<180>: [27 0 -54 -105 -98 -115 71 100 79 -37 57 83 36 58 -8 -125 -61 79 -24 -21 -33 46]
<120>: [-190 429 484 470 91 -793 -418 -265 308 222 79 219 157 -155 -485 219 -76 -195 -305 537 -27 -151]
<162>: [360 -297 189 -554 -553 -56 -453 -322 497 -367 -32 -496 -337 61 -269 -39 301 -18 -522 -489 13 131]
<106>: [-14 -24 73 22 -25 -97 -91 20 35 81 13 -15 65 -75 -113 116 -48 44 -57 73 -29 29]
<174>: [135 132 -69 16 24 106 -30 -78 -37 -48 -15 27 -193 83 -30 -40 98 -34 -5 -63 -35 84]
<2>: [-258 -150 -196 315 -334 815 -58 503 -60 -121 -480 -280 -480 -8 102 353 -383 -502 -520 337 -458 -167]
<74>: [-190 429 484 470 91 -793 -418 -265 308 222 79 219 157 -155 -485 -19 81 -123 212 -18 84 255]
<30>: [66 -65 -32 23 160 -2 11 80 3 -75 89 94 105 17 49 24 -36 89 -31 -99 -28 -16]
<6>: [-111 -78 -194 238 239 87 -26 21 -91 38 82 5 -118 90 36 -38 -84 -22 -42 -31 49 21]
<11>: [460 72 -158 201 -24 237 45 -238 317 31 177 160 -21 217 116 -39 -229 -96 -147 -431 171 -215]
chg <6>: [-111 -78 -194 238 239 87 -26 21 -91 38 82 5 -118 90 36 -38 -83 -22 -42 -31 49 21] => 16, [-84]
chg <2>: [-258 -150 -196 315 -334 815 -58 503 -60 -121 -480 -281 -480 -8 102 353 -383 -502 -520 337 -458 -167] => 11, [-280]
dup <2>:  => [-480]
chg <106>: [-14 -24 73 22 -25 -97 -91 20 35 81 13 -15 65 -75 -113 116 -48 44 -57 74 -29 29] => 19, [73]

